Below are the code and all the weights of a small trained network. Each question names an input and a class and asks about switching units off, where a switched-off unit gives its printed mean instead of its output.

import numpy as np


def w(rows, s, z=0):
    codes = np.array(rows[::2]) - 128.0
    scale = np.full(codes.shape[1], s)
    scale[-1] = z or s
    return codes * scale


def f(y):
    return np.maximum(y, 0)


def log_softmax(a):
    a = a - a.max(-1, keepdims=True)
    return a - np.log(np.exp(a).sum(-1, keepdims=True))


def net(x, mask):
    res = np.array(x, float).reshape(1, 7) / 4 @ E
    y = f(res @ A[0][:, :-1].T + A[0][:, -1])
    res = res + np.where(mask, y, B[0][:, -1]) @ B[0][:, :-1]
    return log_softmax(res[-1] @ U[:, :-1].T + U[:, -1])


A, B = {}, {}
E = w([
[72,13,164,175,3,38,214,98],'x0',
[254,80,127,40,33,121,55,113],'x1',
[95,217,250,154,107,56,66,51],'x2',
[170,12,252,223,163,243,92,41],'x3',
[123,146,119,139,119,132,125,112],'x4',
[128,122,114,140,137,115,113,134],'x5',
[139,126,131,124,123,136,139,144],'x6',
],0.0064)
A[0] = w([
[54,180,74,61,73,55,127,198,29],'N0',
[68,43,151,132,2,40,184,111,57],'N1',
[48,172,148,19,103,138,186,159,45],'N2',
[85,76,206,115,157,195,158,81,50],'N3',
[132,218,225,137,124,33,73,84,177],'N4',
[104,156,105,115,83,84,78,167,8],'N5',
[220,146,157,121,128,111,104,130,29],'N6',
[32,177,180,162,211,128,214,181,3],'N7',
[200,83,92,70,96,32,73,101,59],'N8',
[141,241,142,80,135,180,96,177,54],'N9',
[251,115,168,78,29,127,95,155,9],'N10',
],0.0081,0.0056)
B[0] = w([
[192,49,199,211,93,204,87,145,230],'N0',
[2,124,135,81,182,195,90,137,254],'N1',
[211,107,164,179,99,70,59,103,175],'N2',
[187,130,121,170,90,75,90,119,195],'N3',
[182,80,120,84,179,161,247,198,241],'N4',
[140,136,150,172,89,126,42,43,152],'N5',
[41,196,77,139,100,66,85,72,156],'N6',
[124,195,41,153,31,62,149,28,190],'N7',
[142,185,67,145,135,103,161,72,204],'N8',
[91,104,135,77,159,197,102,86,192],'N9',
[117,182,67,151,74,86,140,88,213],'N10',
],0.0094,0.0083)
U = w([
[82,218,79,131,55,26,168,48,46],'0',
[195,48,251,200,114,122,55,82,2],'1',
[2,168,164,38,220,181,65,127,143],'2',
[148,68,86,72,162,128,235,202,215],'3',
[118,114,116,90,139,121,166,158,222],'4',
[114,110,127,104,156,112,158,158,223],'5',
],0.008,0.0068)

Each question gives the input, the list of numbers given to net, and the class t.
The units are the neurons (one row each of A and B). Each row of codes is followed by its name. A weight is (code - 128) times the scale printed after its matrix; where a second scale follows, it is the last column's (A, B and U).
mask holds one flag per neuron, in row order. A switched-off neuron (its flag False) gives its mean, the last column of its row in B, instead of its output. The means were averaged over made-up inputs and are rounded, as every weight is.
A unit's drop is (log p(t) with every unit on - log p(t) with that unit switched off) / (log p(t) with every unit on - log p(t) with every unit switched off).
The circuit of an input: a set's keep is (log p(t) with only the set's units on - log p(t) with every unit switched off) / (log p(t) with every unit on - log p(t) with every unit switched off). Starting from all 11 units, units are removed one at a time, each time the one whose removal leaves the highest keep (on an exact tie, the one counted first), for as long as the keep stays at least 0.8.
circuit, biggest first: the units of the circuit, biggest drop first
most important unit: the unit with the biggest drop
k most important neurons: the k neurons with the biggest drops, biggest first
drop when u is switched off: that unit's drop, to one decimal
input [1,7,-2,-6,3,-6,6], class 0: most important unit	N10
input [6,-8,-8,-4,-7,8,8], class 0: 2 most important neurons	[N7 N4]
input [-2,4,-7,-8,0,3,0], class 1: circuit, biggest first	[N0 N2]
input [5,6,2,3,3,3,4], class 0: 3 most important neurons	[N10 N8 N0]
input [-8,5,-8,4,-4,1,6], class 2: 3 most important neurons	[N4 N9 N6]
input [2,8,7,-1,-8,-1,-2], class 0: 3 most important neurons	[N10 N8 N6]
input [6,6,-4,-7,2,-4,3], class 1: 4 most important neurons	[N0 N2 N7 N5]
input [-1,6,-6,6,-4,4,1], class 0: circuit, biggest first	[N10 N0 N4]
input [-4,5,3,6,-5,-4,7], class 4: 3 most important neurons	[N0 N7 N2]
input [7,2,-7,1,3,7,1], class 2: 2 most important neurons	[N1 N4]
input [-6,-8,-1,-5,6,-1,8], class 0: 2 most important neurons	[N7 N1]
input [-4,6,7,-6,1,8,3], class 3: 2 most important neurons	[N4 N7]
input [1,-7,8,-6,-7,-6,-2], class 3: 3 most important neurons	[N4 N0 N10]
input [-8,2,3,7,8,8,-1], class 2: circuit, biggest first	[N0]
input [-4,-7,-6,-5,-3,8,-2], class 0: 3 most important neurons	[N7 N4 N1]
input [6,-2,6,-7,-6,7,-2], class 1: drop when N0 is switched off	0.8
input [-3,3,7,2,-6,-2,-1], class 3: drop when N4 is switched off	0.7
input [8,-3,4,0,-7,-7,-3], class 2: drop when N1 is switched off	1.1
